The two nearest rows among all rows above each row, by straight-line distance, nearest first (none for the first three rows)
In the rows, 128 means zero.
1: [112 117 133 164 147 158 148 158 152 104 121 130 155 153 136 154 122 113
 143  85 131 160 176 118 115 165 135 133 175 168  95 133 127 119 112 119
 139]
2: [ 79 135 153 162 139 198 121 174 151 169 114 154 142  93 146 140 137 136
 155 122 150  91 247 193 142 206 145 136 185 142 102 115 173 102  77  74
 152]
3: [162 111 129 117  89 120 140 153 162 104 157 125 191 152 168 145 134  90
 103  82 103 127  82 102  86 106 116 115 117 168 132 138  49 136 167 128
 106]
4: [ 93 142 141 122 140 148 140 151 132 118  91 104 155 106 152 159 116 116
 168 152 128 122 162 153 115 168 131 142 141 157  90  99 150  95 132 129
 136] : 1 2
5: [104 112 122 157 161 153 138 159 127 147 104 146 137 120 122 156 150 137
 160 107 134 104 203 181 140 167 169 157 130 130 108 120 159 120  86 107
 139] : 2 4
6: [ 76 121 160 178 152 148 136 196 118 159  97 179 169 123 141 142 175 147
 159  93 152 108 216 163 153 171 175 135 161 132 105 120 173 110  66  63
 153] : 5 2
7: [104 128 121 138 113 126 155 137 155  76 155 121 167 134 149 147 153 106
 136 115 141 150  76 104 125 115 173 128 128 169 122 118 102 151 172 140
 130] : 3 1
8: [ 91 119 141 153 111 161 136 158 103 133  89 121  95 105 107 152 139 153
 150 158 151 115 210 164 146 197 147 127 133 139  89 113 195 105 112 101
 128] : 5 4
9: [ 66 123 142 151 120 158 129 168 147 133 106 122 147 120 142 173 146 147
 152 127 143 124 155 161 133 160 148 106 154 116 105 127 146 135 123 110
 116] : 4 5
10: [111 139 104 116 161 144 133 110 118 138 106 103  89 117 125 140 128 132
 115 165 124 185 138 157 142 144 146 129 156 120 107 107 154 125 178 134
 156] : 4 9
11: [125 131 136 133 137 115 153 152 167 101 163 186 244 158 172 158 117 113
 135  57 114 114 130  80 102  77 158  78 138 153 123 129  31 125 138 117
  73] : 3 7
12: [105 128 116 129 123 139 133 118 116  93  81  87  99 113 130 146 120 123
 102 183 120 154 145 138 119 150 114 149 113 134 113 119 151 148 153 134
 138] : 10 4
13: [157 152 124 107 121 100 160 141 148  73 188 154 183 153 148 146 144  96
 117  79 111 144  58  99 100  79 153 121 149 126 157 137  72 183 191 155
 106] : 3 7
14: [159 153 115 111 133 120 149  49  98  69 127  84  86 131  71 110 121 123
  84 131 119 175  65 138 125 102 131 143 131 130 120  89 115 168 205 184
 138] : 10 12
15: [ 95 118 123 149 122 137 147 123 150  66 137 114 169 168 155 159 157 104
 115 135 128 134 113 128 118 175 140 126 151 153 115 109 132 124 148 115
 136] : 7 1
16: [101 134 137 142 134 136 116 136 112 132  99  82  86 131 110 153 140 113
 151 156 155 167 136 159 149 192 117 159 148 142  87 134 178 116 155 134
 161] : 10 12
17: [179 135 117 113  95 105 143 125 148  88 186 158 206 139 170 151 135 120
 108  74  87 165  53  67  63  52 122  75 105 104 153 141  51 159 180 145
 100] : 13 3
18: [169 156 121  94 100  95 140 101 160  67 187 130 203 161 167 138 141 100
  87 127 109 164  15  89  99  60 138 113  95 127 142 118  42 188 201 189
 101] : 13 17
19: [ 58 103 171 153 169 183 145 208 123 199 102 171 113 108 100 123 159 149
 187 111 128  90 236 205 155 210 130 148 146 143  95 111 200  97  29  68
 161] : 2 6
20: [156 125 134 129 122 139 157 141 145  86 154 184 161 151 149 125 123  80
 125  89 135 123  60 109  81 129 156 100 107 153 138 123  85 108 146 147
 106] : 3 7
21: [ 78  91 144 141 152 126 140 172 147 108 152 186 189 125 137 146 141 122
 139  84 124 117 136  90  95 129 156  96 130 128 121 106  83 140 104 107
 125] : 11 1
22: [ 97 160 110 111 117 103 129  82 116 110 127 100  99  99 110 112 136 133
  84 136 119 189  60 128 142 110 142 155 141 126 127 109 116 133 210 165
 143] : 14 10
23: [ 91 119 152 165 166 176 119 130 131 176  85 144  86  79 137 147 152 125
 175 114 152 122 255 185 149 194 132 141 145 119  98 103 170  82  70  81
 137] : 2 5
24: [118 116 153 163 129 135 157 142 182 104 162 176 205 152 182 137 145  99
 182  70 124 110 122 111 118 156 157  87 126 146 113 119  68 152 106 105
  86] : 21 11
25: [ 61 106 153 184 171 192 111 192 114 203  92 151  88  67 129 122 151 170
 170 116 127  74 255 201 160 215 140 154 208 136  98  93 219 113   8  45
 137] : 19 2
26: [124 119 135 115 147 116 133 149 168 101 163 181 190 161 162 140 134 102
 132  55 120 121 121  81  75  98 165 100 120 133 143 124  68 152  94 106
 105] : 21 11
27: [201 160 113  92  97  90 126 110 163  85 161 127 172 132 151 129 116  99
  84 113 107 138   1  93 119  69 144  93 122 110 150 136  52 157 188 158
 115] : 18 13
28: [105 115 127 141 140 140 141 122 129 109 129 110 146  94 140 148 126 126
 134 184 136 169 166 165 144 172 144 122 146 108  89  88 141  98 165 127
 152] : 10 4
29: [107  85 141 146 133 177 141 179 154 116 112 159 163 121 174 161 117 111
 148  88 136 106 153 160 128 158 137 108 158 137 104  95 122 110 103  80
 123] : 9 1
30: [113 118 142 158 119 110 127 176 177  96 145 138 202 153 151 155 156 115
 149  63 110  84 137  94  94 143 164 118 135 141 133 135  79 147 123 117
  80] : 24 26
31: [110 130 148 141 130 118 151 164 173 116 134 124 181 156 171 159 151 100
 143 125 142 132 121 121 128 131 149 124 122 147 118 105 116 145  62 126
 133] : 15 21
32: [106 116 125 136 116 118 147 132 139  91 136 100 130 113 114 167 145 109
 130 139 139 173 130 166  97 186 118 141 152 158 120 123 117 106 166 124
 146] : 15 28
33: [118 105 118 176 138 108 148 215 201 131 178 244 233 153 198 167 187  96
 201  65  99 131 145  66  71 124 163  94 130 144 133 141  63 152  84  98
  84] : 24 26
34: [100 126 119 154 134 139 151 125 138  91 140  98 137 119 137 190 157 118
 152 123 131 148 128 155 118 147 134 156 159 147 119 109 147 112 126 116
 131] : 32 15
35: [115 129 125 143 129 159 128 133 120 136  94  60  74 122  96 152 120 128
 141 167 146 124 183 175 151 169 138 146 175 119 107  93 161 125 138 107
 159] : 16 8
36: [112 132 145 137 147 153 134 111 113 125 119  56  82  97 107 150 110 135
 145 173 155 153 178 160 144 187 120 160 137 141  91  99 243 146 155 143
 183] : 16 35
37: [ 88 129 144 145 142 172 120 147 151 132  96 100  86  98  83 175 130 144
 137 170 157 156 196 170 147 185 136 146 136 128 109  96 162  91 125 140
 175] : 35 8
38: [107 134 145 154 118 155 137 137  94 118  95  79  81 110  95 164 138 156
 130 152 136 144 185 157 122 181 127 138 138 147 106 125 163 123 145  86
 155] : 35 8
39: [ 79 123 139 162 140 189 154 198 118 160 129 171 170 110 158 129 144 120
 167  99 124 108 212 152 111 172 158 117 144 143  76 106 150 132  71  81
 142] : 6 5
40: [112 103 112 130 116 129 151 161 158  90 172 139 188 133 147 152 156 122
 130 101 137 151  99 113 125 121 136 109 116 140 126 109  69 147 166 164
 108] : 7 3
41: [170 116 122 104 102  85 147 101 129  77 169 140 194 145 137 148 126  98
  91  95  96 121  13 100  73  61 137 120  96 145 136 104  51 166 166 154
 101] : 18 27
42: [112 123 142 133 137 131 165 157 173 122 155 172 207 178 161 158 144  92
 144  91 131 155 108  69  74 121 162 107 115 127 149 123  61 143 157  88
  91] : 26 11
43: [138 136 137 128 117 149 121 100 111 119 101  79  79 137  98 134 111 108
 112 167 135 161  41 168 161 142 129 137 136 134  98  95 166 112 157 144
 169] : 10 16
44: [127 119 119 128  72 140 108  73 115  80  97  54  86 121  73 126 145 131
  84 192  94 191  89 170 156 157 111 151 138 147 137 117 152 121 166 157
 182] : 43 12
45: [148 106 131 128 127 131 149 154 149  84 188 198 202 145 168 162 125  91
 127  92 129 105 120  99 103 137 157 105 111 126 137 108  80 121 127 114
 104] : 26 20
46: [116 133 121 148 163 127 153 200 150 138 169 232 237 151 194 157 165 119
 183  90 135 146 131  39  46 128 135  96 155 115 148 119  58 156 109  80
  87] : 33 42
47: [108 108 161 165 139 144 130 216 133 147 141 149 175 126 156 172 149 107
 188  84 155  95 159 162 128 170 167 113 135 147  89 118  92  79  74  86
 106] : 29 39
48: [122  91 143 152 110 143 153 185 171  96 172 163 218 152 187 159 133 101
 150  69 120 118 136  91  94  99 139  97 115 149 153 135  51 118 113 115
  81] : 11 45
49: [126 145  95  83 112 119 138  26  96  54 135  82  85 124 113 143 112  94
  88 165  92 181  53 118 126 119 120 122 109 146 131 107 125 148 228 207
 135] : 14 22
50: [168 160  97  97 108 104 140 139 147  68 177 100 158 165 120 134 141 102
  82 107 113 152  10  90 130  71 126 116 115 137 142 143  66 148 196 169
 109] : 27 18
51: [ 57 108 131 148 169 164 105 117 118 161  80  98  86  78 119 125 143 146
 167 156 126 111 232 186 148 213 134 156 152 141 108 110 207  88  55  99
 150] : 23 8
52: [130 133 115 134 119 137  88  90 111 116 114  73  71 119  90 124 137 111
 133 180 159 173 131 155 133 170 146 140 109 140 138 121 158 103 137 145
 155] : 16 12
53: [ 86 122 164 155 144 123 138 182 124 122 151 154 184 134 144 152 152 121
 148  90 153 128 165 122 128 145 164 125 126 143 123 121 122 122 105 110
 116] : 21 31
54: [176 123  99  87  97  96 124 118 137  62 179 130 188 171 134 143 127 106
  92 129  99 143  33  62 108  66 114 111 101 109 147 117  35 166 213 163
 114] : 18 50
55: [113 112 130 181 132 171 103 139 113 169  74 111  97  89 122 150 145 144
 180 149 138 129 229 206 146 226 128 146 159 132  99 155 206 102  64  86
 157] : 51 23
56: [147 163  97 107 104  98 151 128 168  82 176 188 208 161 161 127 147  92
 100  58  94 136  64  41  72  75 140  85 123 106 163 157  51 169 156 144
  88] : 17 13
57: [112 102 152 129 133 149 142 162 129 137 106  97 142 114 100 161 139 132
 157 140 110 132 178 124 136 196 144 159 168 141  83 112 155 110 106  81
 121] : 4 8
58: [133 158  94  84  91 119 144  26 109  68 108  96  74 128  81  90 126 124
  81 189 124 189  64 104 106 136 122 126 147 139 134 133 108 153 211 195
 147] : 49 14
59: [130 127 137 114 143 136 148 155 156  51 149 162 169 129 131 153 135  90
 126 104 153 126  50 111  88 129 141 125 119 169 139 131 104 139 122 109
 128] : 20 7
60: [124 121 138 137 104 127 128 101 147 111 131 106  99 118 100 151 127 119
 117 170 132 158  95 141 139 163 114 134 133 122 128 115 130 128 198 143
 151] : 32 12
61: [ 72 116 149 191 149 192  88 157  92 176  87 111 157  65 123 138 150 174
 184 122 154 104 255 228 154 234 122 165 157 142  98 127 213  71  55  78
 183] : 55 51
62: [149 127 103 124  96 110 191 148 150 101 173 169 206 163 168 140 123  38
 111  53 121 119  30  68  94  76 140 106 138 149 151 143  52 143 155 142
 102] : 56 13
63: [114 100 140 187 150 144 124 200 177 125 148 199 219 154 176 130 180 116
 182  71 132 106 148 104  99 124 163 113 144 131 101 127  84 125  59  80
 107] : 24 33
64: [106 116 153 153 145  85 130 138 168  80 159 137 167 142 157 141 128  85
 112 103 132 131 107 127 115 153 146  93 123 151 109 145  92 147 151 120
 132] : 7 15
65: [132 153 111 147 109 100 114  72 132  94 152  70 102 122 101 139 147 152
 102 169 138 179  48 109 125 111 144 136  98 123 131 118 158 133 180 176
 152] : 22 60
66: [123 111 125 128 112 131 169 139 162  91 168 141 168 171 145 176 123 124
 126  69 126 121 104  89 118 143 136 111 105 144 122 124  88 151 137  92
 126] : 45 40
67: [131 112 132 154 130 119 175 159 177 112 152 158 184 173 200 175 138  85
 171  90 141 103 123 114 105 106 151 116 137 164 127 137  81 121 126 121
  91] : 48 24
68: [ 91 144 131 146 154 182  96  96 121 114  96  76  91 112 126 159  97 136
 116 191 171 156 207 162 156 188 124 166 129 150 113 123 206  92 107 109
 176] : 37 36
69: [135 126 144 139  81 130 150 146 169  84 126 140 190 148 191 180 135  93
 155 102 138 114 110  97  95 137 152 130 132 132 147 132  37 114 132 121
 100] : 67 48
70: [ 81 107 150 153 145 151 133 183 131 129 125 158 162 123 140 122 152 144
 147  65 139  90 176 162 138 157 146 116 136 150  84 109 141 124  85  82
 126] : 39 29
71: [ 91 108 143 174 133 150 129 169 159  97 134 159 172 125 164 147 136 105
 150 108 136 124 138 149  97 170 126 128 130 146 107 105 125 126 118  84
 133] : 29 53
72: [ 91 107 121 121 136 158 135 134 127 119 141  89 109 121 150 157 149 137
 131 171 158 146 160 163 141 185 139 128 145 147  96 115 177 100 148 124
 158] : 28 16
73: [117 104 133 135 157 156 149 173 124 131 118 129 160 134 153 152 152 105
 158 107 134  77 169 160 131 169 124 128 139 174  83 117 133 119  92 111
 131] : 70 29
74: [ 76 113 149 136 140 157 149 151 110 105 103 120 128 140 130 160 132 117
 138 128 140 139 174 137 118 175 139 149 148 125  98 106 164 109 127 109
 152] : 4 57
75: [140 109 142 116 127 119 162 140 169  80 155 124 177 136 158 143 150  96
 138  96 127 147  84 103 130 140 140 106  99 151 108 131  80 147 168 137
 124] : 40 7
76: [162 120 115  70  91 122 145  90 147  42 168 115 144 146 125 148 122  87
  53 129 104 143  30 119 143  78 139 115 106 118 168 127  88 150 235 173
 108] : 50 54
77: [144 118 121 128 126  90 140  98 162  50 155 138 148 148 135 139 146 104
 102  98 130 149  88 128 110 103 147 122 116 164 147 113 108 135 176 156
 132] : 7 75
78: [ 80 120 119 149 143 175 114 125 101 157 100 112 111  94 115 169 135 155
 164 160 145 143 209 166 155 206 125 161 163 148 106 119 188  97  98 118
 155] : 8 51
79: [159 152 128 100 100  89 168 101 155  69 178 120 135 140 154 142 117  97
  96 107 127 126  40  81 122  83 141 116  95 126 131 123  55 151 200 175
 119] : 50 27
80: [ 90  98 131 185 142 162 117 148 100 156 105 118 127  89 107 158 144 131
 148 139 170 122 234 166 114 189 139 145 145 150 105 111 182  79 116  97
 176] : 78 8
81: [110 113 118 130 118 118 165 122 167 112 159 209 181 154 171 125 137 103
 141  68 141  98 108  63  95 119 157 115 120 139 152 135  43 154 171 114
 118] : 42 26
82: [117 123 153 141 134 111 151 213 181 142 164 193 240 148 187 156 171  97
 166  60 115 130 145  74  77 118 151 100 150 134 129 125  44 151  85  91
  72] : 33 46
83: [125  98 141 149 130 102 167 173 165 106 166 195 196 161 166 156 139 101
 141  80 121 115 125  90 113 143 151 102 138 143 134 125  82 131 140 120
  99] : 45 67
84: [161 122 109 121  72 118 141  51 142  79 137 106 117 137 105 152 140 111
  87 107 103 193  51 113  99  82 148 148 116 122 127  95  94 150 203 217
 131] : 14 49
85: [160 149 105 100 105 108 166 140 172 102 183 183 187 148 150 100 127  92
 114  80 106 147  71 110 100  93 162  87 110 142 128 113  79 135 175 134
  96] : 20 13
86: [120 129 116 112 107 113 139 128 149  85 150 109 161 147 125 131 159  94
 108 129 127 160  90 132 126 126 133 106 124 130 116 129  89 158 176 132
 137] : 7 75
87: [ 62 125 155 152 155 141 140 167 132 104 112 162 161 141 139 155 134 131
 135  79 128  97 181 139 118 144 144 114 139 146  91 123 151 138 128  93
 121] : 70 53
88: [100 137 135 157 132 167 150 163 170 116 113 153 182  96 133 168 133 125
 150 137 137 133 165 171 122 193 133 115 159 156 105 142 128 107 109  84
 157] : 71 9
89: [143 143 138 130 126 113 143 118 166 102 143 130 182 163 144 148 148  94
 126 111 120 146  61 104 110 135 132 111 115 165 142 123 100 156 171 142
 128] : 75 7
90: [105 125 104 131 135 128 124  73 124  99 121  64  52 114  89 136 126 125
 105 163 157 154 146 152 132 148 123 160 137 136 147 124 174 118 164 151
 145] : 52 12
91: [156 146 120 102 130 109 157  47 107  66 142  87 107  94  93 137 148 132
 119 151 117 178  75 141 117 126 109 142 119 149 169 137 115 156 206 162
 142] : 14 49
92: [180 139 122 125  79  92 160  88 170  68 167 150 164 141 136 153 104  95
  69 110 103 157  19 123  96  14 133 104 124 132 163 116  56 139 206 159
  94] : 27 41
93: [157 142 109 107  99 124 109  77 125  93 105  69  87 105  85 122 118 142
 118 163  97 173  74 167 137 147 140 119 144 137 119  98 189 155 138 171
 129] : 43 44
94: [113 125 100 135 142 148 110  68 114  96  97  48  65 110  59 120 102 145
  96 210 146 131 106 182 159 183 114 151 116 137 104 107 210 126 167 139
 148] : 90 52
95: [108 115 117 153 104 110 162 157 156  96 129 160 191 162 146 141 130  79
 155  74 123 118 104 100 121  99 156 108 132 142 106 119 104 144 134 128
  85] : 83 67
96: [116 137 119 122 134 122 145 105 162  73 111 120 152 139 104 156 133 119
 132 145 129 153 107 135 113 165 132 113 161 155 111 105 124 133 147 152
 103] : 15 32
97: [119 116 133 120 114 152 128 120 104 119 120  41  72 115  65 152 121 129
 122 171 123 162 146 153 149 151 134 153 163 138 103 123 191 119 150 164
 168] : 90 16
98: [161 155  94 118  92 125 104  46  89  90 112  24  59 104  64 131 117 134
  66 219 108 171  37 157 159 169 102 129 112 138 104 123 168 145 214 189
 150] : 44 93
99: [108 149  90 112 118 107  98  61  95 106 106  55  45 102  69 114 124 125
  81 165 148 191 109 190 147 145 125 122 137 110 129  96 180 120 165 185
 150] : 90 93
100: [ 75 100 186 158 129 153 143 222 143 172 128 169 192 158 170 139 138 113
 172  80 141  79 167 151 120 169 146  95 147 148 102 114 109 105  66  58
 110] : 47 70
101: [ 92 125 107 148 126 138 162 114 122  84 143 111 100 121  98 147 115 110
 111 131 128 167  85 150 127 152 113 117 153 139 145 119 137 138 189 163
 147] : 60 32
102: [103 113 119 143 127 134 148 140 148 109 132 125 154  98 165 137 158 104
 127 121 125 132 151 145 123 146 114 125 132 142 123 134 143 134 128 123
 142] : 34 71
103: [149 142 113 124  87  92 134 119 148  91 171 124 158 145 132 143 142  75
 110  88 117 130  76 120 104 110 145 126 108 148 145 118  89 148 186 135
 115] : 77 89
104: [138 133  95 125 148 139 105  77  93 105 125  69  72 118  64 158 120 121
  90 173 164 158 112 169 154 154 104 132 130 129 123 123 168 115 175 160
 169] : 90 99
105: [138 145 141 118 127 119 151 107 136  98 131  89 101 106 131 142 138 105
  95 117  76 189  68 147 127 137 150 154 118 160 131 111 139 147 180 168
 170] : 22 101
106: [152 175 102  83 104 122 129   1 102  60 126  29  43  96  94 128 113 130
  53 183 131 161  54 142 158 160  84 132  86 139 145 133 165 149 201 215
 189] : 98 49
107: [ 96 128 150 150 132 136 158 179 157 108 138 157 180 142 187 145 161 115
 153  99 130  94 127 135 147 149 160  96 145 147 107  88  68 111  98 125
 106] : 24 31
108: [106 105 140 133 127 124 141 178 176 126 146 181 228 166 142 180 155 119
 188  55 122 117 151  69  67 134 161 107 126 131 127 113  49 149 107 104
  72] : 82 30
109: [153 131 118 108  91 101 161 118 164  49 150 131 170 124 139 146 126 104
 114 120 117 153  79 106 118 137 156 122 123 138 141 121  84 141 181 142
 110] : 103 77
110: [135 106 138 124  91  84 168 128 170  89 169 122 174 143 158 126 135 101
 133 111  99 146  65 107 113 110 152 121 112 135 154 114  74 132 199 154
 115] : 109 103
111: [140 149 108 104 152  99 135 120 173  85 194 163 225 171 181 154 130  90
  91  89 111 152  54  61  77  65 151 109 124 148 167 134  66 189 183 144
  90] : 13 56
112: [124 130 128 142 146 162 104  94 110 128  87  47  49 100 114 139 131 154
 104 188 166 156 135 146 147 155 107 148 110 139 129 116 177 126 156 144
 166] : 90 52
113: [123 119 133 125 153 110 168 134 136  76 159 170 175 158 187 138 137 102
 130  86 115  85 102  94  99  89 126 128 135 133 125 146  74 165 146 122
 119] : 81 26
114: [ 69 122 120 154 162 175 124 114  94 141 107  72  83 116  81 120 139 145
 155 153 145  99 219 205 151 187 110 155 121 152 102  90 210  95  83 132
 164] : 51 78
115: [105 122 131 142 104 133 120 151 162 121 130 130 151 123 155 148 161  92
 117 131 140 132 138 134 125 124 125 109 128 138 122 112 109 103 146  99
 151] : 102 71
116: [ 99 102 136 126 110 145 141 172 151 123 121 130 153 113 126 151 154  98
 127 134 118 124 173 125 106 172 128 127 139 136 105 128 183 143 151 104
 141] : 102 74
117: [129 129 108 114 105 112 126  63 116  82 133  78  67 106  88 140 133 135
  98 178 125 170  45 151 148 164 123 137 102 159 132 121 162 155 189 190
 157] : 65 98
118: [143 115 109 117 115 107 149 146 164 101 167 196 207 172 166 164 130 109
 139  85 127 115 109  48  81 114 144 104 110 130 119 145  41 126 118 114
  94] : 26 45
119: [ 91 128 130 130 118 154 136 128 138 104 132  93 120 123 124 170 151 109
 120 175 136 151 162 151 137 163 147 126 150 144 114 113 137 145 150 136
 166] : 72 28
120: [151 136 121 126 109 104 144 125 141  86 168 147 206 145 132 131 128 105
 117  77 124 133  42 117  97 100 150 111  85 140 153 128  68 157 169 146
 102] : 103 41
121: [139 128 124 118 108 136 136 103 117  98 126  75 103 110 103 119 107 127
 114 163 139 154  97 162 162 166 119 134 135 148 100  94 185 125 157 168
 161] : 43 93
122: [119 109 148 123 110 126 145 173 166 109 110 176 206 140 168 193 137 107
 158  85 134 114 130  87  85 101 163  91 124 157 142 104  60 134 119 104
 106] : 48 108
123: [149 145 125 108 116 122 138 128 161  94 138 115 153 115 116 144 129 107
 111 118 116 140  72 123 127  99 137 112 139 145 124 122  69 156 177 154
 131] : 86 109
124: [175 123 126 111  78  94 143 118 184  96 175 142 199 156 157 137 112  70
 117  83 137 148  57 100 109 120 129 104 121 160 141 120  62 137 193 136
 111] : 3 103
125: [132 163 104  92  77 101 120  62 123  62 146  91 138 142  99 138 109 105
  79 155 109 192  16 134 123  97 121 129 125 131 142 143 110 150 202 206
 137] : 49 84
126: [ 72 122 129 146 125 159 121 126 149  89 144 127 144 111 121 135 142 152
 146 135 133 136 175 136 122 164 159 132 142 151 100 104 139 149 140 125
 133] : 119 9
127: [119 142 137 104 113 135 111  81  91 115  79  41  36 102  94 119 114 125
  78 210 157 143 109 212 196 188 118 150 136 147 116 129 206 121 142 161
 186] : 94 112
128: [111  83 145 157 124 140 147 186 144 143 120 147 158 104 160 147 155 136
 159 111 131 106 171 183 116 183 142 128 137 165  86 126 129 112  53  88
 138] : 73 70
129: [ 69 136 128 170 152 163 138 153 105 143  97 115  96 113 122 129 108 141
 141 161 155 117 200 186 134 194 143 134 155 114  81 109 194 122 125 115
 160] : 8 78
130: [ 96 142 124 161 139 164 138 151 109 165  95 100  96 104 134 155 143 129
 154 185 163 134 186 183 145 203 138 149 168 152  93 106 215  83 104 100
 175] : 78 129
131: [106 108 131 153 136 154 121 140 129 120 116 134 117 130 116 149 155 132
 135 116 154 118 125 135 132 200 151 135 153 132 104 136 171 121 126 118
 140] : 74 9
132: [113 128 103 130 132 126 117  82 121 107 134  73  98 107  60 130 150 124
  89 165 108 154  96 149 135 126 132 148 136 124 110 125 151 130 162 162
 155] : 104 90
133: [ 78 113 141 163 124 172 134 128 112 139 112 123 117 103 110 143 121 165
 163 148 115 115 217 161 147 180 140 132 133 141 112 119 201 100  87  94
 173] : 8 78
